cols: F M D C H
Q_300: [127 139  68 183 124]
Q_749: [113  92 112  69 119]
Q_118: [ 88  68  92 153 151]
common Q_118 Q_749:  | [92]
common Q_749 Q_118:  | [92]
col: [ 68 112] | D
col: [183  69] | C
col: [ 69 153] | C
common Q_300 Q_118:  | [68]
col: [112  92] | D

cols: L Z K X U T
Q_189: [129 113 164 138 162 113]
Q_580: [114 138 162 164 143 137]
Q_680: [138 162 113 143 137 164]
Q_950: [122 116 122 129 139 164]
Q_502: [122 116 122 129 138 162]
Q_386: [129 139 122 138 162 113]
Q_866: [116 122 129 139 164 138]
col: [162 143 137] | U
asked: [129 139 122 138 162 113] | Q_386
asked: [116 122 129 139 164 138] | Q_866
asked: [138 162 113 143 137 164] | Q_680
col: [164 162 113 122] | K
common Q_680 Q_950:  | [164]
common Q_950 Q_580:  | [164]

cols: P V W B Q E N G
Q_826: [169 165  94 144 189  77 146  64]
Q_843: [181 160 140 165 162 173 116  91]
Q_966: [181 111 159  63 163  85 153 103]
Q_590: [164 102 192 154 188 175  66 119]
Q_191: [189 106  96 165 172 165 152 109]
Q_894: [173 106  96 165 172 143 152 109]
common Q_966 Q_843:  | [181]
common Q_843 Q_826:  | [165]
asked: [173 106  96 165 172 143 152 109] | Q_894
asked: [181 160 140 165 162 173 116  91] | Q_843

cols: Mupe pitil gupuz fogul keges dob suk
Q_566: [ 81  77 193  75  90 188 197]
Q_445: [ 88  84 104 144 193 166  81]
Q_296: [164  84 101 192 182  66  80]
col: [197  81] | suk
col: [166  66] | dob
common Q_445 Q_296:  | [84]
asked: [ 81  77 193  75  90 188 197] | Q_566

cols: muke sunun mosab sot tebun Zom muked mipob fubo zoma
Q_461: [133  71 154 136 160 165 164 130 127 163]
Q_874: [133  71 154 128 160 165 164 130 127 163]
Q_760: [134 142 123 128 122 108 110 131 129 106]
Q_261: [131  81 154 136 156 171 169 127 130 151]
Q_205: [122 184 109 118 142  88  92 130 117  91]
Q_187: [133  71 154 128 160 165 164 130 128 163]
Q_922: [141  65 152 133 154 150 154 135 129 153]
Q_651: [120 188 105 126 100  94 141 127 124  95]
Q_767: [116  73 149 127 155 144 150 120 127 147]
Q_636: [124 174  96 129  97  89  92 123 125  88]
col: [163 153  95 147  88] | zoma
col: [ 71  71 142  81 184  71  65 188  73] | sunun
common Q_922 Q_651:  | [141]

cols: A J Y R S
Q_648: [140 140 136 162 140]
Q_422: [140 140 136 162 128]
Q_348: [128 120 139  67 140]
common Q_648 Q_348:  | [140]
col: [162 162] | R
asked: [140 140 136 162 140] | Q_648
asked: [140 140 136 162 128] | Q_422
col: [128 140] | S

cols: det lokim dokes kogi
Q_221: [82 86 82 84]
Q_253: [75 65 94 96]
Q_399: [85 84 82 65]
col: [84 96] | kogi
common Q_253 Q_399:  | [65]

cols: Fel Nema zap Savap bom sivo fosi fopo
Q_465: [125 134  99 131 146 127  92 148]
Q_677: [125  99 129 160  98 127  92 148]
Q_16: [ 83  73 153 147  98 112  97  99]
common Q_16 Q_465:  | [99]
col: [131 160] | Savap
col: [148 148] | fopo
common Q_465 Q_16:  | [99]

cols: Ritag muri dipi repu nel tuti
Q_174: [112 139 163 109 138 122]
Q_790: [170 162 163 122  88 162]
Q_23: [ 84 195 162  81 195  82]
Q_94: [149 112 138 152 139 139]
Q_363: [159  81 182 161  77 165]
Q_40: [170  89  81 175 163 123]
common Q_790 Q_23:  | [162]
common Q_23 Q_790:  | [162]
col: [163 162 138 182  81] | dipi
common Q_363 Q_23:  | [81]
common Q_40 Q_363:  | [81]
asked: [ 84 195 162  81 195  82] | Q_23

cols: Pefib Kas mano lufa
Q_394: [122 119 123 138]
Q_380: [122 122 123 156]
Q_769: [124 121 131 140]
Q_692: [124 119 122 156]
Q_225: [131 122 130 143]
col: [123 131 122] | mano
col: [156 140] | lufa
common Q_380 Q_225:  | [122]
common Q_225 Q_692:  | [122]
col: [122 122 124] | Pefib
common Q_225 Q_394:  | [122]

cols: genaz dun gipum tizim
Q_934: [122 116 159 148]
Q_325: [122 116 159 139]
Q_660: [122 139 159 134]
asked: [122 116 159 139] | Q_325
asked: [122 116 159 148] | Q_934
col: [148 139] | tizim
asked: [122 139 159 134] | Q_660

cols: veb Gog Moper vego miva loma zuv tadi riro
Q_717: [104  86 121 121 178 120 119 161 128]
Q_681: [106 119 122 158 133 102 151 146 156]
Q_358: [104  86 186 121 178 128 119 161 108]
common Q_358 Q_681:  | [119]
common Q_681 Q_358:  | [119]
common Q_681 Q_717:  | [119]
col: [119  86] | Gog

cols: musiz Ramez sem Defos
Q_371: [134 176  88 153]
Q_393: [154 154  78 154]
Q_551: [ 89 149  75 121]
Q_642: [ 88  89  95 133]
common Q_642 Q_551:  | [89]
col: [154 149  89] | Ramez

cols: vev kora golo Vasi Kaval
Q_308: [129 162 138 131 121]
Q_252: [101 133 131 144 147]
Q_805: [129 162 138 186 171]
Q_233: [100 132 128 172 131]
Q_267: [155 108 122  84 114]
Q_70: [172 132 128 131 117]
asked: [101 133 131 144 147] | Q_252
common Q_233 Q_252:  | [131]

cols: Pav doz kevu Bidog vof beda ritov
Q_303: [147  57 154 119 142  90 110]
Q_307: [147  57  58 119 142 151 143]
Q_649: [126 141  99 147 135 106 127]
col: [143 127] | ritov
col: [119 147] | Bidog
col: [154  58] | kevu
common Q_649 Q_303:  | [147]

